Below are the code and all the weights of a small trained network. Each question names an input and a class and asks about switching units off, where a switched-off unit gives its printed mean instead of its output.

import numpy as np


def w(rows, s, z=0):
    codes = np.array(rows[::2]) - 128.0
    scale = np.full(codes.shape[1], s)
    scale[-1] = z or s
    return codes * scale


def f(y):
    return np.maximum(y, 0)


def log_softmax(a):
    a = a - a.max(-1, keepdims=True)
    return a - np.log(np.exp(a).sum(-1, keepdims=True))


def net(x, mask):
    res = np.array(x, float).reshape(1, 8) / 4 @ E
    y = f(res @ A[0][:, :-1].T + A[0][:, -1])
    res = res + np.where(mask, y, B[0][:, -1]) @ B[0][:, :-1]
    return log_softmax(res[-1] @ U[:, :-1].T + U[:, -1])


A, B = {}, {}
E = w([
[125,133,128,139,130,127,133],'x0',
[131,126,125,124,129,126,126],'x1',
[232,16,142,171,174,94,71],'x2',
[77,177,157,113,131,74,9],'x3',
[150,108,102,149,22,2,140],'x4',
[131,133,128,133,128,125,132],'x5',
[132,132,249,147,57,157,158],'x6',
[128,126,126,119,124,134,119],'x7',
],0.012)
A[0] = w([
[192,47,160,165,166,118,76,3],'N0',
[98,157,162,150,151,87,58,49],'N1',
[130,144,167,112,208,211,112,28],'N2',
[147,133,244,135,76,154,129,129],'N3',
[92,144,169,109,139,94,27,2],'N4',
[145,102,101,168,139,149,176,27],'N5',
],0.011,0.0094)
B[0] = w([
[6,197,102,104,69,163,138,220],'N0',
[189,99,125,120,117,165,195,188],'N1',
[160,142,122,196,40,15,121,210],'N2',
[149,151,54,112,192,120,83,255],'N3',
[198,135,145,134,133,188,196,195],'N4',
[178,112,148,120,115,187,159,165],'N5',
],0.012,0.01)
U = w([
[12,227,139,114,73,172,152,50],'0',
[165,133,130,178,26,10,115,12],'1',
[190,126,141,133,130,214,205,22],'2',
[97,133,134,125,152,122,118,255],'3',
[107,123,127,126,156,126,109,248],'4',
[142,156,9,108,208,125,67,41],'5',
[91,123,160,139,134,124,114,249],'6',
],0.011,0.014)

Each question gives the input, the list of numbers given to net, and the class t.
The units are the neurons (one row each of A and B). Each row of codes is followed by its name. A weight is (code - 128) times the scale printed after its matrix; where a second scale follows, it is the last column's (A, B and U).
mask holds one flag per neuron, in row order. A switched-off neuron (its flag False) gives its mean, the last column of its row in B, instead of its output. The means were averaged over made-up inputs and are rounded, as every weight is.
A unit's drop is (log p(t) with every unit on - log p(t) with that unit switched off) / (log p(t) with every unit on - log p(t) with every unit switched off).
The circuit of an input: a set's keep is (log p(t) with only the set's units on - log p(t) with every unit switched off) / (log p(t) with every unit on - log p(t) with every unit switched off). Starting from all 6 units, units are removed one at a time, each time the one whose removal leaves the highest keep (on an exact tie, the one counted first), for as long as the keep stays at least 0.8.
circuit, biggest first: the units of the circuit, biggest drop first
most important unit: the unit with the biggest drop
k most important neurons: the k neurons with the biggest drops, biggest first
drop when u is switched off: that unit's drop, to one decimal
input [-2,-2,2,-4,-5,-8,-8,1], class 3: most important unit -> N3
input [-1,-8,-5,-4,-4,4,-3,1], class 6: 2 most important neurons -> N0; N3
input [-7,-6,-7,8,-3,-2,-7,0], class 2: circuit, biggest first -> N4; N1
input [8,3,-3,-6,-4,-6,2,-1], class 4: circuit, biggest first -> N4; N1; N0
input [2,-1,7,8,-3,-4,-8,6], class 2: circuit, biggest first -> N4; N1
input [8,1,0,-7,4,3,-8,0], class 4: 4 most important neurons -> N3; N4; N1; N2
input [5,7,-5,-4,-4,5,-6,1], class 6: 2 most important neurons -> N3; N0
input [-5,-5,5,1,0,0,-4,5], class 0: circuit, biggest first -> N0; N3
input [6,8,6,-8,5,4,-8,0], class 2: 3 most important neurons -> N5; N3; N2
input [4,6,-6,4,-5,-7,8,6], class 5: 2 most important neurons -> N3; N0
input [3,-7,4,-1,3,-3,-5,-7], class 6: circuit, biggest first -> N3; N2
input [8,3,6,1,4,8,6,-6], class 3: 3 most important neurons -> N3; N2; N0
input [2,-8,-5,2,-4,-6,3,-1], class 6: 2 most important neurons -> N0; N2
input [-1,-7,-4,-4,3,-8,2,-4], class 3: circuit, biggest first -> N0; N2; N4
input [-2,5,-4,5,-6,0,6,-4], class 1: 2 most important neurons -> N2; N0
input [0,-5,3,-6,5,-3,-6,8], class 2: circuit, biggest first -> N3; N2
input [-3,-5,-6,-7,6,2,3,-8], class 2: most important unit -> N0
input [-4,4,7,4,0,-7,-6,-1], class 0: 2 most important neurons -> N0; N3
input [-8,0,3,-5,-7,-5,-8,-6], class 4: 2 most important neurons -> N3; N5
input [-6,-7,-4,-1,-5,5,3,-4], class 6: circuit, biggest first -> N0; N2
input [4,-6,-3,6,-2,-4,5,-6], class 2: 3 most important neurons -> N4; N1; N0
input [8,-2,-4,3,-2,4,4,1], class 4: 2 most important neurons -> N0; N3
input [-2,1,5,4,6,-8,4,2], class 3: drop when N3 is switched off -> 0.1
